Small tables with named rows and columns. After each table, cells are looked up by row and column.

lopifel.csv
,mubo,bizupe
nok,57,62
zaka,146,132
lis,211,180
nisa,125,112

bizupe of nok: 62
mubo of lis: 211
mubo of nisa: 125
bizupe of lis: 180
mubo of nok: 57
mubo of zaka: 146
bizupe of nisa: 112
bizupe of zaka: 132
Which row has the largest bizupe? lis

tebilaf
         disisi  kaluga  pesofa  dit  mur  balid  fefibo  tivup  zuz
vurub       851     706     659  775  775    567     893    466  891
negib       475     681     503  451  441    739     358    586  402
ragiva      520     540     490  513  511    526     505    490  513
tisiro      558     587     549  439  433    592     507    404  527
korikaz      88      83     185  358  369    128     177    550  136

pesofa of vurub is 659
disisi of tisiro is 558
pesofa of tisiro is 549
tivup of korikaz is 550
fefibo of vurub is 893
pesofa of korikaz is 185
dit of negib is 451

Table pid
        liniso  beki  kudifik  libir  durib  gozi  kuzu
vip         48    48       65     54     58    81    27
vibo        30    31       31     54     70    19    19
sefu        48    56       59     73     16    54    19
zek         56     7       37     41     34    28    75
zivav       48    48       37      9     34    45    83
kevozo      48    72       59     35     34    81    43
mopero      30    80       48     48     46    45    11
tem         63    40       59     48     10    72    59
fufa        45     7       31     41     58    19    59
kerosi      33    48       20     22     34    10    59
ful         48    72       59     28     34    81    51
bemiv       63    31       59     54     16    72    59
lup         41    48       31      9     40    37    75
rava        56    56       59     28     22    72    67

libir of bemiv: 54
gozi of bemiv: 72
libir of zivav: 9
kudifik of zivav: 37
libir of vibo: 54
beki of zivav: 48
gozi of tem: 72
durib of vip: 58
Which row has the largest kuzu? zivav

fuzit =
,pinaki,lebavab,gabu,koluzof,debel,lalani,vilom,muzoz
mina,22669,22481,16593,4410,19092,-56318,370,-3104
vuzu,6268,19440,-12452,-12641,55313,27053,35786,24176
lop,74560,13891,-12442,-4242,25282,41975,40122,51653
kunet,-7595,41773,-6124,37469,-19958,15172,-7860,-21215
gefa,50401,22768,-33243,-5395,24349,39996,30180,35496
zitotez,69334,34182,13961,43644,-53801,40941,12523,25944
felimi,10178,55107,60104,48241,-38109,-10468,1758,-15683
demet,-14283,27993,-1533,10998,39263,4153,13014,-7653
gonun,-13098,48690,24614,46624,-21877,7265,-4786,-29582
memume,-5568,38912,-42222,19260,1716,26360,-2152,-11240
tobop,37279,23743,50098,39839,-11528,38555,29340,26966
loz,27382,36182,61849,49858,-32131,36648,23986,16968

vilom of loz = 23986
gabu of loz = 61849
koluzof of vuzu = -12641
debel of zitotez = -53801
debel of vuzu = 55313
lebavab of zitotez = 34182
lebavab of gonun = 48690
lalani of demet = 4153
vilom of vuzu = 35786
gabu of vuzu = -12452
vilom of zitotez = 12523
vilom of gonun = -4786
gabu of gonun = 24614
lebavab of kunet = 41773
lebavab of gefa = 22768
pinaki of lop = 74560
koluzof of felimi = 48241
koluzof of kunet = 37469
pinaki of gonun = -13098
vilom of demet = 13014

bito:
         nusafol   gad  vamizeg  zadup    zus  fakim    pes    kun
mugugut    -1903  1632    -3384  -1637     98    229   1778    449
loben      -2137  3591    -3496  -3912  -4049   -201    642   5973
lan        -2105  7085    -1361  -5761   7696   2609  -1293   7653
somob       4346  2173     -464    398   5268   2327   3021  -3344
gukik       4025     7    -1140   -303    594   1773   2537  -3382
tera       -1989  7412    -2333  -7016   6338   3176   -841   3991

fakim of loben is -201
vamizeg of mugugut is -3384
zadup of gukik is -303
vamizeg of loben is -3496
pes of gukik is 2537
fakim of somob is 2327
Row with the largest nusafol: somob

lovugol:
,dok,mibosif,numanob,sem,naguni,pud
nila,18,23,-57,17,-37,21
lisuli,43,9,10,25,-41,-72
dek,-35,47,-40,59,-6,32
bove,36,-71,17,15,-44,-59
siz,20,2,-64,-17,40,15
nuz,-31,-6,22,-9,87,-17

What is the pud of siz in lovugol?
15
What is the sem of bove in lovugol?
15
What is the sem of nila in lovugol?
17
What is the numanob of siz in lovugol?
-64
What is the sem of siz in lovugol?
-17
What is the mibosif of dek in lovugol?
47
What is the mibosif of nuz in lovugol?
-6
What is the naguni of siz in lovugol?
40
What is the pud of dek in lovugol?
32
What is the pud of lisuli in lovugol?
-72
What is the sem of lisuli in lovugol?
25
What is the numanob of dek in lovugol?
-40
What is the mibosif of bove in lovugol?
-71
What is the pud of bove in lovugol?
-59
What is the dok of nila in lovugol?
18
What is the numanob of lisuli in lovugol?
10
What is the mibosif of lisuli in lovugol?
9
What is the numanob of bove in lovugol?
17
What is the naguni of dek in lovugol?
-6

